In the rows, 128 means zero.
Each row has a class, written after it.
[116 122 139 121 127 113 116 130 126 137 129 124 135 128 124 146 121 127
 123 114 141 122 130 130 146 125 135 124 126 130 140 151 123 118 129 136
 127 125 131 146 118 124 129 134 122 125 132 139 132 116 132 125 127 135
 146 131 126 124 126 128 114 115 137 129 134 128 118 108 131 131 122 139
 140 126 145 117]
k_815
[139 125 141 136 129 104 121 136 141 135 125 136 132 117 113 127 117 108
 133 131 153 132 132 122 141 129 113 141 124 124 125 131 131 122 165 116
 115 133 133 135  98 132 128 119 129 141 140 120 118 109 135 130 115 136
 146 141 140 139 107 104 135 122 114 138  91 127 126 126 134 126 125 134
 133 120 154 113]
k_815
[125 128 135 141 164 123 137 123 126 131 111 120 115  97 122 115 113 132
 120 126 155 174 130 126 131 123 140 131 113 124 105 130 115  99 122 121
 103 122 127 148  82 133 133 126 130 115 155 135 128  93 134 136 112 131
 136 115 133 126 146 124 118 120 125 136 114 139 139 158 114 130 129 125
 141 120 153 101]
k_815
[125 125 133 134 158 122 139 125 124 129 123 117 118 120 118 137 111 124
 118 133 147 169 140 124 153 128 114 128 114 129 117 135 112 106 120 103
 122 116 133 156  84 140 143 126 146 113 148 122 112  79 121 113 125 140
 125 121 128 116 122 121 112 116 131 131 118 124 141 154 118 135 120 129
 140 121 165  88]
k_815
[110 122 141 133 125 108 115 130 121 125 125 136 143 136 121 114 121 121
 133 110 136 106 141 131 149 119 133 116 133 126 135 124 153 133 119 153
 115 127 128 127 143 108 143 131 122 133 119 133 153 148 138 138 125 124
 123 134 126 113 110 133 127 130 129 126 127 128 111  86 139 126 124 124
 128 130 119 123]
k_405
[129 143 130 144 124 106 114 127 124 114 125 137 144 124 126 139 128 123
 128 116 137 109 123 121 153 119 118 126 133 143 133 126 132 127 166 172
 114 141 122 134 152 116 131 118 118 121 115 123 145  96 109 132 103 132
 129 129 142 124 104 122 123 115 130 118  99 142 113  85 130 133 120 131
 133 125 126 108]
k_476
[131 134 125 132 118 114 129 133 133 109 135 123 134 115 131 132 122 123
 130 138 168 107 141 128 153 127 120 132 131 143 138 120 111 138 135 137
 117 118 125 126 136 136 120 122 149 125 127 124 148 103 105 119 120 128
 140 121 134 122 126 126 126 112 121 128 122 125 129 128 128 121 125 127
 134 126 142 127]
k_476
[120 115 135 118 101 101 116 146 134 109 147 139 135 136 127 123 118 123
 136 120 149  79 127 126 179 135 130 111 130 146 151 105 129 136 145 164
 125 123 120 127 161 122 123 137 118 123 122 133 161 115 113 134 107 142
 144 128 132 111 124 103 155 112 130 119 115 130 116  83 134 116 131 142
 127 123 136 129]
k_476
[116 109 144 135 120 120 115 130 121 115 118 127 141 134 137 144 135 136
 131  97 129 100 127 130 175 114 135 107 143 143 135 127 135 132 120 170
 115 137 123 125 154 108 133 143  98 126 125 144 148 151 131 144 123 136
 117 142 121 117 124 143 136 125 149 119 109 134 104  84 144 133 120 131
 135 130 116 122]
k_405
[134 125 130 133 148 123 126 120 136 140 125 134 131 122 124 124 126 124
 109 120 130 163 123 128 113 118 126 144 132 119 123 140 123 118 159 124
 112 136 127 128 108 126 118 123 129 124 136 137 110 129 142 135 122 134
 142 125 133 123 123 120 122 118 129 126 121 129 135 134 127 120 121 132
 129 113 140 110]
k_815
[122 128 120 131 164 137 134 122 126 147 110 103 118 143 125 137 147 165
 110 139 128 138 141 126 122 108 123 118 120 146 114 134 102  96  98 111
 130 128 135 151 107 119  74 130 119  96 152 155 127  68 109 123 117 142
 106 121 125 131 156 164  97 129 168 139 108 142 144 148  82 117 119 134
 150 139 138 109]
k_815
[126 119 148 141 151 101 124 125 133 130 105 134 138 113 127 105 117 114
 120 101 153 153 117 133 149  93 113 145 133 129 122 124 138  99 116 157
  67 131 137 142  77 121 142 129 125 139 142 119 122 127 144 121 115 131
 126 127 133 121 115 123 129 121 122 126 102 135 126  99 147 125 125 133
 136 125 141  88]
k_815
[131 136 131 136 126 114 129 130 138 110 124 132 124 117 135 127 130 129
 124 120 141 123 130 135 146 113 135 129 141 138 137 104 127 133 104 154
  95 140 118 124 148 126 134 137 121 136 131 125 145 136 126 115 104 132
 127 123 133 127 128 128 136 123 128 128 122 129 127 100 132 121 125 142
 131 123 116 120]
k_476
[119 104 128 122 116 101 107 131 123 122 134 124 140 143 127 133 136 134
 126 119 162  77 141 118 170 118 134 105 130 152 132 123 139 137 139 151
 121 109 119 136 135 117 124 139 111 119 141 152 155  86 112 137 113 139
 148 124 124 110 142 136 121 119 165 125 114 136 114  98 129 111 121 132
 136 130 140 114]
k_405
[116 110 136 106 119 116 113 132 133 128 127 117 146 133 135 130 126 131
 127 130 145 102 133 141 166 121 136 108 138 134 131 140 138 134 125 150
 106 111 127 120 122 122 117 141 133 134 124 152 120 150 139 137 132 142
 109 133 123 110 132 138 136 123 156 123 135 117 117 120 141 146 141 106
 138 120 130 125]
k_815
[126 115 145 136 145 115 127 125 126 135 112 128 134 120 131 113 130 106
 129 114 129 141 137 133 125 134 130 134 131 121 119 136 138 116 114 150
  84 115 123 134  88 107 130 126 128 132 127 136 130 163 162 129 129 131
 136 141 132 118 112 133 125 125 124 127 118 130 122 103 151 125 124 121
 119 128 112 116]
k_405
[136 104 129 136 119 100 107 124 135 127 131 140 136 121 125  96 122 118
 121 127 149  93 119 129 168 136 116 136 132 134 128 144 137 124 189 160
 121 123 130 140 108 125 124 123 130 140 121 137 139 121 129 128 126 132
 137 134 138 122 126  97 126 125 139 137 117 138 117 114  99 121 141 101
 134 133 135  93]
k_405
[125 114 140 120 131 112 121 128 133 128 121 128 139 127 131  99 124 127
 133 120 141 144 127 146 153 124 130 130 130 120 126 133 168 124 113 141
 109 122 131 127 100 117 133 135 124 135 134 127 128 133 132 128 108 129
 130 126 134 120 131 117 139 128 132 126 119 142 124 115 128 136 124 119
 136 133 132 111]
k_815
[124 113 134 144 135 114 118 128 132 138 105 136 129 125 121  92 118 120
 125 105 133 127 122 125 128 117 125 124 137 135 129 135 153 120 152 167
  86 119 124 122 107 111 130 124 120 131 119 176 120 149 150 130 116 131
 130 137 139 123 110 123 125 122 130 122 118 128 113  89 132 113 145 103
 128 141 118 110]
k_405
[134 133 131 143 135  73 127 128 123 126 134 127 130 136 115 122 124 126
 124 127 131 135 131 127 127 124 129 125 121 130 129 110 119 124 138 131
 120 139 129 160 130 124 130 130 126 122 126 131 129  95 113 131 117 133
 139 128 131 121 119 114 126 130 143 134 118 127 123 117 119 115 123 141
 139 130 141 107]
k_476
